Below is a small trained network, with its code and all its weights. Each question gives an input and a class and asks what happens when units are switched off, that is, made to give their printed mean instead of their output.

import numpy as np


def w(rows, s, z=0):
    codes = np.array(rows[::2]) - 128.0
    scale = np.full(codes.shape[1], s)
    scale[-1] = z or s
    return codes * scale


def norm(h):
    return h / np.sqrt((h * h).mean(-1, keepdims=True) + 1e-5)


def f(y):
    return np.maximum(y, 0)


def log_softmax(a):
    a = a - a.max(-1, keepdims=True)
    return a - np.log(np.exp(a).sum(-1, keepdims=True))


def net(x, mask):
    res = np.array(x, float).reshape(1, 5) / 4 @ E
    u = 0
    for l in range(2):
        y = f(norm(res) @ A[l][:, :-1].T + A[l][:, -1])
        res = res + np.where(mask[u : u + 15], y, B[l][:, -1]) @ B[l][:, :-1]
        u += 15
    return log_softmax(norm(res)[-1] @ U[:, :-1].T + U[:, -1])


A, B = {}, {}
E = w([
[117,162,162,212],'x0',
[182,215,80,117],'x1',
[168,67,32,184],'x2',
[1,152,59,121],'x3',
[127,126,126,128],'x4',
],0.0068)
A[0] = w([
[119,91,58,157,46],'L0N1',
[122,154,134,188,33],'L0N2',
[110,144,149,210,57],'L0N3',
[50,173,143,128,115],'L0N4',
[51,167,122,83,68],'L0N5',
[46,165,106,97,65],'L0N6',
[138,116,120,6,133],'L0N7',
[63,77,162,144,164],'L0N8',
[104,164,192,195,86],'L0N9',
[164,189,125,109,171],'L0N10',
[68,139,101,169,183],'L0N11',
[112,169,180,56,1],'L0N12',
[140,64,69,42,89],'L0N13',
[134,58,173,145,160],'L0N14',
[122,90,158,91,91],'L0N15',
],0.014,0.0035)
B[0] = w([
[159,86,130,96,213],'L0N1',
[55,134,91,171,164],'L0N2',
[90,103,125,172,193],'L0N3',
[121,78,87,136,245],'L0N4',
[170,81,68,136,242],'L0N5',
[172,112,62,117,243],'L0N6',
[96,154,130,245,243],'L0N7',
[120,203,85,91,253],'L0N8',
[99,130,159,185,222],'L0N9',
[72,179,139,71,223],'L0N10',
[185,121,116,132,249],'L0N11',
[103,67,212,113,211],'L0N12',
[104,147,144,202,239],'L0N13',
[128,188,110,77,229],'L0N14',
[121,177,151,129,178],'L0N15',
],0.012,0.0051)
A[1] = w([
[95,115,171,194,23],'L1N1',
[184,125,233,140,161],'L1N2',
[158,208,156,154,92],'L1N3',
[144,121,117,246,130],'L1N4',
[96,66,142,33,187],'L1N5',
[179,214,99,146,167],'L1N6',
[164,50,98,143,102],'L1N7',
[153,44,170,50,86],'L1N8',
[180,57,31,125,217],'L1N9',
[90,88,78,153,5],'L1N10',
[172,130,177,151,126],'L1N11',
[184,149,148,108,143],'L1N12',
[71,73,144,88,126],'L1N13',
[159,214,202,174,148],'L1N14',
[59,73,120,109,153],'L1N15',
],0.011,0.0029)
B[1] = w([
[114,82,131,111,162],'L1N1',
[167,89,23,118,162],'L1N2',
[148,138,85,121,173],'L1N3',
[91,86,156,116,217],'L1N4',
[112,179,123,132,141],'L1N5',
[47,151,141,80,198],'L1N6',
[92,111,193,70,177],'L1N7',
[94,160,85,131,131],'L1N8',
[139,159,235,104,254],'L1N9',
[178,123,131,123,175],'L1N10',
[183,83,84,147,146],'L1N11',
[82,74,106,154,148],'L1N12',
[210,152,254,33,142],'L1N13',
[124,78,94,121,199],'L1N14',
[174,179,175,150,159],'L1N15',
],0.0088,0.0093)
U = w([
[78,68,121,208,147],'0',
[144,94,227,78,147],'1',
[195,55,29,93,121],'2',
[103,103,133,96,254],'3',
[102,194,97,86,110],'4',
[178,138,142,167,36],'5',
[252,173,135,203,7],'6',
],0.016,0.0071)

Each question gives the input, the list of numbers given to net, and the class t.
The units are the neurons (one row each of A and B). Each row of codes is followed by its name. A weight is (code - 128) times the scale printed after its matrix; where a second scale follows, it is the last column's (A, B and U).
mask holds one flag per neuron, layer by layer. A switched-off neuron (its flag False) gives its mean, the last column of its row in B, instead of its output. The means were averaged over made-up inputs and are rounded, as every weight is.
A unit's drop is (log p(t) with every unit on - log p(t) with that unit switched off) / (log p(t) with every unit on - log p(t) with every unit switched off).
The circuit of an input: a set's keep is (log p(t) with only the set's units on - log p(t) with every unit switched off) / (log p(t) with every unit on - log p(t) with every unit switched off). Starting from the 12 units with the biggest drops (on a tie, the unit counted first), units are removed one at a time, each time the one whose removal leaves the highest keep (on an exact tie, the one counted first), for as long as the keep stays at least 0.8.
circuit, biggest first: the units of the circuit, biggest drop first
unit that matters most: the unit with the biggest drop
top k neurons: the k neurons with the biggest drops, biggest first
k most important neurons of layer l: the k neurons of layer l with the biggest drops, biggest first
drop when u is switched off: that unit's drop, to one decimal
input [4,-4,-6,7,5], class 2: circuit, biggest first : [L0N6; L0N5]
input [-7,1,7,6,7], class 0: top 3 neurons : [L0N13; L0N7; L0N12]
input [-8,-6,4,5,0], class 0: unit that matters most : L0N13
input [-8,-7,5,-3,-3], class 0: 2 most important neurons of layer 0 : [L0N13; L0N7]
input [-5,8,-7,-8,-2], class 2: top 2 neurons : [L1N2; L1N9]
input [2,-2,-5,4,5], class 1: top 4 neurons : [L1N9; L0N12; L1N7; L0N9]
input [-3,0,-8,8,-8], class 1: top 4 neurons : [L0N12; L1N9; L1N7; L0N14]
input [-7,5,8,2,7], class 1: top 4 neurons : [L0N1; L1N9; L0N8; L0N9]
input [-7,6,5,-2,8], class 3: top 2 neurons : [L1N6; L0N10]
input [5,-6,-2,0,1], class 4: top 2 neurons : [L0N8; L0N14]
input [7,8,6,8,-6], class 2: circuit, biggest first : [L0N7; L0N11]
input [6,1,7,3,-6], class 1: top 2 neurons : [L0N1; L0N7]
input [-4,7,-6,-6,4], class 4: 3 most important neurons of layer 0 : [L0N10; L0N5; L0N11]
input [2,5,1,-2,-1], class 4: circuit, biggest first : [L0N10]
input [-3,-8,-6,-8,-5], class 2: top 4 neurons : [L1N2; L1N9; L0N10; L1N14]
input [7,-6,-8,7,0], class 1: top 3 neurons : [L0N7; L0N4; L0N13]
input [7,-2,-6,4,3], class 0: 2 most important neurons of layer 0 : [L0N9; L0N1]
input [-2,6,-1,8,3], class 2: circuit, biggest first : [L0N5; L0N6]
input [-8,-8,-6,4,-5], class 0: top 3 neurons : [L0N7; L0N13; L0N10]
input [-2,-7,-1,4,-1], class 4: unit that matters most : L0N8
input [5,8,2,-8,6], class 2: 2 most important neurons of layer 0 : [L0N8; L0N14]
input [3,1,-8,6,-8], class 1: top 2 neurons : [L0N12; L1N9]
input [0,-8,6,-6,-5], class 4: top 2 neurons : [L0N14; L0N5]
input [-5,-2,-1,5,2], class 0: 3 most important neurons of layer 0 : [L0N7; L0N13; L0N14]
input [1,-7,-5,3,-6], class 4: 2 most important neurons of layer 0 : [L0N8; L0N14]
input [-7,-5,1,1,-3], class 0: 3 most important neurons of layer 0 : [L0N7; L0N13; L0N10]
input [-7,2,5,4,-1], class 0: circuit, biggest first : [L0N13]
input [-8,-4,4,6,-7], class 0: drop when L0N7 is switched off : 1.3
input [-5,1,-2,-8,4], class 2: top 2 neurons : [L1N2; L0N8]
input [-1,1,0,-6,-3], class 2: drop when L0N6 is switched off : 0.1
